Known rows:
[-32 -17 -23  -8  27 -43  27  17  54 -32 -19  -7  36  -7  14 -12 -24  -9
 -17   1  34 -24  10  51   8 -30   5  30 -31  12 -11  -3  -9  -3 -24   5
   3   9 -29] -> klagrovu
[ 33  59  -4 -42 -22  -6  10  16  36  87 -17   2 -70  -9 -53  55   9 -25
  32 -13   9  57  10 -12  14   4  14 -65  32 -25  35  23 -10  24  35  13
 -14 -14  25] -> nuru
[ 23   9  45 -17 -30  29 -58  -5 -22  41  18  35 -35  20 -37  17  18  -6
 -16  40 -35  53 -24 -28   7  23  18 -55  50  -1   7   6  -5   2   0  -2
  40 -16  20] -> fluskom
[-26  -3 -25 -14  15 -35 -16  27  17   9  27  -5   5  -1  -7  25   8 -44
  37  11  38 -16 -20   4   5   3  11   6  -9 -20 -14  -9 -14  10  26  -4
  21  13  -9] -> skidri
[  1 -23 -19  -1   9  -1  24  27  62  17  -9 -18  12 -62  -2  26  23 -31
  77 -20  68 -16  -6 -15 -34 -44  43   7 -13  -8   0 -53 -44  31  17  14
  -5  33  -6] -> vastas
[  2 -34   3   4  11  -2   5   3   2  -6   7  -6   0  17  -5   9   6  12
  -7   6   3 -14  -9  11  12 -20 -13  -1  11  -3 -14   3  -6  -3  16 -11
 -11 -25   5] -> sados
[ -3  -4  25  25  12  19  11 -47 -49 -31 -13  16  19  22  52 -57   9  38
 -57 -23 -37  11  -4 -11  -4   5 -20  17  -8  -7 -30  -4  25 -10 -29 -16
  -4 -17  -5] -> tetrur
[ 15  -3 -13  13   3  -3  23   6 -21 -12   5  17   6   9  14  16   0   8
   1  -6   5  -7 -24 -11  -8 -21  -5  10   8   4   0   4 -17 -17   7 -12
  -1 -10   5] -> grogin
[  7 -35   3  12  -1  -7   5  10 -26  12  20   8  -9   1   7  11 -13  18
  22 -12 -20  -7  19 -22  10  -5  -7   7 -17  -1  14  12 -20  -2   3  22
 -24  -2   2] -> vugok
[  2   2  34   6 -28   6 -36  10  12  -1  22  28  21  12  -3 -18 -23 -20
 -21   3  -5  53 -15  25   3  -4  16 -23  -9   7   3  32  14  -7 -43  55
  50  30  17] -> kima
[ -1  11  -4  -2   4   1   3  -1   8   2  -5  -2  -4  -5  -4   0   2 -10
   2  -2  -3   4   7   0  -2   0   4   5  -1  -1   4  -3  -5   3 -13   2
  -3   0   1] -> kleko
[  1  17 -34  -7  13 -35  32   7  20  -6 -10 -22   2 -13  -4  21   4   6
  32  -8  23 -36  30  -6  -8 -22   1  22 -13   3  -1 -13 -15  -6  13 -24
 -34  -6 -10] -> grodror
[-31  23   2   5   5  -2 -23   3 -14 -15   6   5  24 -12   5 -15   0 -21
 -22   9   3 -36 -13  11  -6  17  -7  26  -5   0  -8 -12  22  10  -5  12
  20  20 -19] -> zanes
[-18 -18  16  18   2   2 -31  15 -48  19  34  25   2   3  12  -8  -8  -5
 -19   5 -25 -17 -14 -29  -1  21  -8  20  -2  -4  10 -12   5  -2  11  34
  23  19  -6] -> breskul
[  1  -4  -7  -7   5  -7   1  -8   4   1 -10   3  -3  -1   4  -2   1  -2
   1  -3   2   4   4   7   5  -9   3   0   5  -6   5   5   7   1   0   5
  -3   0  -4] -> gunes
[ 21 -27  -5  -4 -11  11 -12 -12  12 -24  -7 -42  33   2 -19 -14 -17  47
  18  18  -4  -6 -11 -24   5  -7   8  10  21 -11  17 -27  19   6  14   9
 -16 -17  -7] -> dade
[  1  27  24  13 -28  32 -32  -4  -7  17   5  26  -9 -21 -11  10   3 -13
 -37  20 -20 -21 -20  10  -9  24  -7 -18  25   6   7  -4  27  10   1  20
  31  -5   2] -> stoflis
[ -2  49 -10 -14   4   5  13  -3  18   8 -23   7  -2 -28  10   6  -2  -7
  15  -4   8  15  11  -1  -8  11  15  -1   8   4  12  -4   5   6 -13  -3
  -4  18  -8] -> zedrel
[  5  71 -58   9  16 -52  18 -19 -26 -49 -24 -39  18 -24 -15  20  37  20
  60 -28  28 -79  60 -10 -23 -19  15  16 -12  -6  -2   2  -3  16   2 -21
 -61 -15 -12] -> brafo
[  4 -46   8  11  10  -1  -4  -8   4  -8   9   0  -7   2  -3   6   9  16
  -2  -7  -6 -20   4  -1   6  -7   4  -6   0   3 -15  -9 -16   2   7  -9
 -16 -13   4] -> mabrasal

Facts:
badru -grases-> klagrovu; baklu -grases-> dusten; betim -grases-> kamatren
bibir -grases-> dusten; breskul -grases-> peplal; brolom -grases-> nodak
dade -grases-> flokla; dolom -grases-> stofo; dozol -grases-> nupa
dritros -grases-> duskitruk; drogruskul -grases-> kiplu; drumis -grases-> vunuk
dugar -grases-> peplal; flemer -grases-> duskitruk; flivur -grases-> stobagom
flomo -grases-> diplil; fluram -grases-> klastas; fluskom -grases-> plobun
flutro -grases-> grustul; furon -grases-> fipem; gidruta -grases-> rebris
grogin -grases-> nodak; gropla -grases-> badru; grustos -grases-> nupil
kigom -grases-> dusten; kiplu -grases-> girelon; kleskizos -grases-> kamatren
kletren -grases-> dugar; klomuzil -grases-> klugrume; komibim -grases-> didum
lekligren -grases-> skidri; mabrasal -grases-> klugrume; matame -grases-> zedrel
nebem -grases-> badru; nekur -grases-> klagrovu; nilek -grases-> flokla
nubizu -grases-> rebris; nupa -grases-> vistan; nupil -grases-> klomuzil
peplal -grases-> dusten; pizik -grases-> vunuk; pluzife -grases-> nuru
podra -grases-> vastas; poflal -grases-> kamatren; pokik -grases-> fipem
ratik -grases-> nustur; rufum -grases-> gimik; sados -grases-> badru
skidri -grases-> kamatren; solu -grases-> rebris; stades -grases-> rebris
stokli -grases-> todragrul; stubus -grases-> klomuzil; stufli -grases-> vunuk
tagral -grases-> flobir; tetrur -grases-> flobir; traplisom -grases-> vunuk
tratris -grases-> peplal; tribrus -grases-> stobagom; trokles -grases-> nubizu
turogren -grases-> stofo; vage -grases-> traflem; vese -grases-> vigrin
vigrin -grases-> badru; volus -grases-> badru; vugok -grases-> dugar
badru -plotabri-> rebris; betim -plotabri-> klastas; bibir -plotabri-> flokla
breskul -plotabri-> rebris; brifle -plotabri-> grodror; bronek -plotabri-> vigrin
brubres -plotabri-> rebris; dolom -plotabri-> fuskil; dritros -plotabri-> skidri
drogruskul -plotabri-> gimik; drumis -plotabri-> nupa; dugar -plotabri-> klastas
fipem -plotabri-> duskitruk; flemer -plotabri-> badru; fluram -plotabri-> traflem
fluskom -plotabri-> nuru; flutro -plotabri-> klugrume; grizil -plotabri-> nustur
grustos -plotabri-> mezaklan; kima -plotabri-> klugrume; kiplu -plotabri-> pelor
klagrovu -plotabri-> traflem; klastas -plotabri-> kiplu; kletren -plotabri-> klagrovu
kuzak -plotabri-> nustur; lekligren -plotabri-> didum; makle -plotabri-> vastas
mape -plotabri-> todragrul; mista -plotabri-> didum; nekur -plotabri-> plobun
nubizu -plotabri-> peplal; nupa -plotabri-> dugar; nustur -plotabri-> stofo
pluro -plotabri-> dugar; pluzife -plotabri-> vistan; poflal -plotabri-> brafo
ratik -plotabri-> badru; rufum -plotabri-> raskifek; skidri -plotabri-> vastas
solu -plotabri-> flobir; stades -plotabri-> fipem; stoflis -plotabri-> flokla
stokli -plotabri-> flokla; tagral -plotabri-> pelor; tetrur -plotabri-> duskitruk
traplisom -plotabri-> drudrosor; tribrus -plotabri-> raskifek; tribur -plotabri-> nupa
turogren -plotabri-> rebris; vese -plotabri-> nubizu; volus -plotabri-> drudrosor
zanes -plotabri-> grodror; zeli -plotabri-> girelon

Rows:
No name comes twice in this set of rows, the named rows included.
[ 34  17 -21 -23 -37  20  14  -8  55  22 -38 -47   7 -44 -44  12 -15  39
  30  18  14 -11  10  -7  -1   1  19 -15  41  -3  41 -20  31  34  30  10
 -24 -25   1] => flokla
[ -3 -41  14  -2 -28  13 -44   5   3 -35  17  29  21 -12 -14  21 -22  -5
 -52  19  -8 -74 -26  29   0  18 -33   5  11  11 -23 -26  30   0  25  -3
  22 -47  22] => nekur
[ 38  71 -43 -23 -18 -15  46 -17  14  21 -57 -46  19   1  -2   3  -7  32
  32 -22  24  47  12 -11 -15 -35  13  -3  14 -26  45  13  31  14  19  17
 -34 -18   7] => gimik
[-34   4 -52 -23  39 -77  65  37  50 -13 -21   5  -1 -12  27  23 -18 -43
   1 -25  42 -26  39  64  14 -31 -10   8 -54  14 -14  38 -36  -7 -10 -25
 -26  16 -18] => traflem
[ 36  28  -9   6 -21  27  72 -21  40  -3 -57 -19 -33 -21 -15   1  15  21
  -4 -12 -11   6  20  24 -19 -26  -2 -12  18  20   2  31 -13   9 -36 -28
 -35   6   2] => stofo
[  0 -46 -34 -36  15 -26  23  27  45  19  -3 -17 -10  -3 -11  45   1 -16
  41   6  55   2  -5  -1   9 -17   9  23  -2 -13   0 -32 -27   1  53 -33
 -22 -25  -3] => vigrin
[  6  14  -8 -36  26 -44  43  31  81  34 -22   1 -26  11 -16  22 -19  -8
  50  15  18  83  55  10  40 -40  52 -44 -18  27  25  61 -67  -9 -48   8
   3  53 -24] => todragrul
[ 19  60  13  39 -30  -5  -9 -20 -39 -16  -8 -26  50  41   2 -25 -12  65
 -38  16 -24  35 -21 -10   1 -36   9  -1   9  -4  29  40  34  -1 -22  99
  37  21 -15] => rufum
[ 24 -71  23  28  -3  28  10   3  16 -15  14   0  10 -32   4  -1  20  18
  10 -22   0 -26 -21  -9 -21 -33  10   9   4   2 -11 -40 -26  19  -2  16
  -3   7   7] => podra
[-33  26   6  -6   4  -6 -45  22  -5   4  26  15  17  -6  -2  -4   0 -34
  16  20  26  -7 -24 -15 -10  31  24  19  -8 -13  -3 -24   1   0   5  21
  40  28 -17] => makle

The same elements again, as new rows of numbers:
Known rows:
[ 11   3  -1  -3  18  54  28 -79  26  23 -25  -2 -33  45  30 -12  11  -8
 -12 -11  24 -26 -41  19   7  38   0   0 -24 -30 -12  32] -> mista
[  4  -7  34  29  40  25 -29 -28  18   7 -33  11  12   8   2 -30 -33   4
  13 -14  37 -22 -23  35  -6   2  19  17  -7 -19  -7  -7] -> drogruskul
[ 12 -19   7  11  22  29   4 -60  16  20 -22   0 -22  30  -3 -38  -8  -4
 -14 -15   6 -23 -36  27  18  -7   3   0 -13 -19 -15   6] -> brifle
[ 13 -18   7  10  22  29   3 -61  16  20 -21  -2 -22  30  -3 -37  -8  -5
 -14 -15   6 -24 -35  27  17  -7   3   0 -14 -18 -15   7] -> zanes
[ -2 -14 -38   1 -22  39 -18   3 -28 -10   3 -64 -33   0  41  39 -93  29
  36  49  85 -35  12 -18  -7  49 -15  72   7  -3 -33  29] -> nubizu
[ 19  14  18 -24 -16  34 -26 -53 -41  -6   5 -44  -6 -24   4 -14 -76   9
  29  15  34 -10  -6   6   7   8 -19  19 -64   1  -5 -32] -> nekur
[ -3  -3  30  -4  32  28 -14 -10 -40   0   2 -14   2  20  34 -51 -35 -11
  40 -27  35 -27  -5  -2  26  24 -13  -7  -7  19   1 -41] -> breskul
[ -6  -3  35  -8   2  22  10 -46  -5   5  -6 -30  -6  20  24 -29 -20 -16
 -20   6  12 -22 -10  -9  17  31 -30  11  -9   8 -18 -23] -> dritros
[ 27   2 -21  17   9  13  10  -2  19   4 -21  -6 -18  19 -29  16 -19   2
 -15  -1 -24   7 -12   2  25 -13   6  13  10  -6 -15  46] -> grodror
[ -8 -28   5  20  13 -27 -14 -33  -8 -17 -19 -14 -22  27  -7  28 -28 -27
 -15 -11  36 -28  -5  12  -2 -25 -11 -18 -21  19 -22  42] -> vunuk
[ 14   8   1   2  27  26   0  16 -24  -1  -8 -12  -5  19   6 -19 -28  -5
  30 -25   0  -8  -3 -11  36  13  -6  -2   8  17  -2   0] -> baklu
[ 11  -1  19  12  11  16  -2 -13   0  -5 -11 -10   2   6  -1  -8 -33  -2
  -5   3  13   0   1   0  17   8  -5  15   1  -1 -14  -5] -> furon
[ 11  -1  17  11  13  16  -3 -11  -1  -1 -11 -11   1   7   1  -6 -34  -2
  -5   2  13  -1   2  -2  16   8  -6  15   0   0 -15  -2] -> vage
[  1 -13  28  13  22   1 -16 -23 -10 -17 -33 -17   4   0  -9  17 -44 -15
  -7 -16  36 -24   7  -3  20 -11 -11  -6 -27   9 -31  21] -> pizik
[ 10  -4  12  37  34   8   1  25  10  -4 -34  15  -6  16   4  31 -43   5
  -3  24  26   1  -4   2  -7  24   1  21  43  18   1  38] -> drudrosor
[  4 -11   0  17   4  -5   1 -20   1  -4   2  -8 -17  27  -1   1 -20 -12
 -10   9  12  -4  -9  10   0  -2  -3   7   6   6  -7  10] -> stobagom
[-12  -8 -25  22 -11 -13  -9  50 -33   8  18 -29 -34  18  25  23 -46   6
 -13  15  34  20  26 -20 -33  11   3  25  35  -7 -20  24] -> rebris
[-10  17   0  41  27 -16 -67  48  33   0 -55 -34  28  -6 -54  20 -82   8
  25   3 -23 -41 -27  18 -12 -31  19  59  12  17  -7  49] -> brafo
[ 24  -8  19  41  19  30  24  -7  -7  31  -6 -18 -17  18   7  -1 -55  20
 -13   8  15 -24   1  -9  49  23 -17  20 -12   3 -23   2] -> mabrasal
[ 22 -12  13  45  18  22  27 -10  -6  33  -1 -17 -25  26   7   2 -52  18
 -16  11  15 -25  -3  -6  45  19 -17  18 -11   5 -21   8] -> nupil

Rows:
No name comes twice in this set of rows, the named rows included.
[ -8  -6  27  -9   2  15  10 -46  -9  10  -4 -31 -16  29  26 -24 -20 -19
 -22   8  12 -25 -14  -7  12  26 -29   6  -9  11 -14 -13] => makle
[  4   9 -10   2 -15  -9  19   7  -4  -7   2 -34 -20  26  -1  33 -26 -16
 -25  24 -18   5   5 -28  11  16 -26  16  18  27 -11  31] => vastas
[ 16  33   3  -9  -5  14  13 -28 -22  11  -2 -10 -33  15   9  22 -20 -10
 -16   8  -8  25 -17  -1 -23  20  -9 -13 -27   1  14  25] => klagrovu
[  5  11   0  16  10  -2 -13 -15  14  13  -5 -11  -3  21 -22 -17  -9 -14
 -12 -29 -21   2 -14  18   0 -30  18   0 -22 -22 -12  13] => nustur
[ 50 -46  11  38  22  56  51 -63 -18  27  12  15 -44  26  27 -20 -39  32
  -8  13  60 -14   2   9  71  25 -17  -1 -17 -14 -26 -17] => grustos
[-13  -8  58  14  31  16  -9 -24  -3   9 -23  -4   7  17  30 -32 -32 -11
 -13   5  37 -23 -13   6  -6  34 -17   9  11  12  -7 -26] => flutro
[ 23  16   6 -49  38  54   7 -74  46  45 -40   1 -20  52  49 -23 -23 -12
 -16   3  33 -26 -28  18  17  21  12  19 -29 -31 -15  24] => lekligren
[ -2 -37  40  10  29   6 -25 -57 -14 -11 -32 -16   0   3  -6 -23 -42 -15
  -6 -22  49 -43  -7  16  26 -24 -14 -14 -39   6 -34  -7] => drumis
[ 10  13  11 -51  13   1  -7 -15  14  26 -14 -28 -10  38  32  -7 -56 -23
 -29  31   7 -11   6 -17  20   1 -15  31  -2  20 -15   5] => skidri
[ 22 -50  25   8  13  17  33 -49 -27  -2  12  16 -36  28  27 -30 -16  -6
 -27  23  45   8   4   0  31  17 -29 -14  25  18 -11 -30] => bronek
[ 23  18 -36   8   1  29  36 -26  29   5 -20  -4 -38  42   3  46   5  -6
 -16   6  -7   4 -21  -2   7  27   4   9   3 -16  -9  77] => didum

The same elements again, as new rows of numbers:
Known rows:
[-4 -4 15 -3 -4 27 11  3  9  6  9 -2  4] -> flomo
[-25 -13  -8 -14  17  46 -35   0   9 -27  33  -3  11] -> flokla
[ 15  -8  14   4 -13   4   4   2   4 -11  12  13  -3] -> pokik
[ 6 -2  2  6  1 14  3  3  5 -3 13 -3  1] -> grodror
[ -5   3 -15  -2   3 -19  -5  -3  -7   4 -11   0   2] -> zeli
[-15   8  -8 -10  -9 -22   8  -4  -7   5  -7   0   4] -> volus
[  2 -24  35   1  22 -10   1  14   1  -1   9   3 -18] -> rebris
[  3 -25  -5   8  13  13   0   5   7   5  17  -7   9] -> stofo
[  6 -10  12  -3 -10  20  10   2   5  -2  12   7   2] -> stubus
[ 5 -7 23  5 -4 24  6  2  9  7  0 13  4] -> brolom
[ 7 -3  2  6  1 14  2  3  5 -2 12 -3  1] -> drudrosor
[ 15  -7 -12 -18  -4 -44 -32  -7  -4   0 -17 -49  -9] -> klastas
[ -7  -3  -7  -9  -9 -14   4  -5  -8   4 -12   9   4] -> grustos
[  2  -2   6  -6 -12  25  14   4   5   1  15   0  -2] -> kleskizos
[ 7 -5  4  5  1 16  1  4  7 -3 13 -2 -1] -> kleko
[  3 -17 -16  10   9  10  -2  12  12  32  12  -4   3] -> didum
[ -5   8 -18   2   3 -27   0  -3 -11   5  -9   0   7] -> grizil
[  7   9  -6  12   8 -11  -9   7   9  -7  25 -19  -7] -> vistan
[-35  26  -5 -13  -8 -25 -40   2   8   6  -1  20   1] -> stokli
[ 7 -3  3  6  1 14  2  3  5 -2 13 -3  1] -> raskifek

Rows:
No name comes twice in this set of rows, the named rows included.
[  7  -8 -33  17  -2  31   0  13  -7   2  21 -18  -9] => traflem
[-19   4 -51   4  -1 -40   2 -19  17  -9 -33 -13 -25] => nupa
[ 24  -5  27  -4  -4  14 -12   5   2   4   7 -17   4] => pelor
[  0  -4  -8 -20 -15  -8   0  -8  -3  12 -28 -11  -5] => betim
[-24  11 -27 -15   2   8 -41   0  -3  -3   0  18   1] => stoflis
[ 1 20 21  4 -9 -4  4  3 10 -9 16 -7 -6] => dozol
[-12  24  -3   4  -8   6   4  -4 -15   0 -22   2   0] => kletren
[-25  34 -13 -19  -5  30 -32  -2  -6  -5 -10  23  -2] => bibir
[ 33  -9  25 -16  -9 -27 -36  -5 -16   6 -25 -24   6] => kiplu
[  2  18   0 -11   0 -37   7  -8  -2   8 -13  16  10] => stades
[  6   2  -4   3 -10 -31  -4  -5  -9   1 -17  20   1] => tribrus

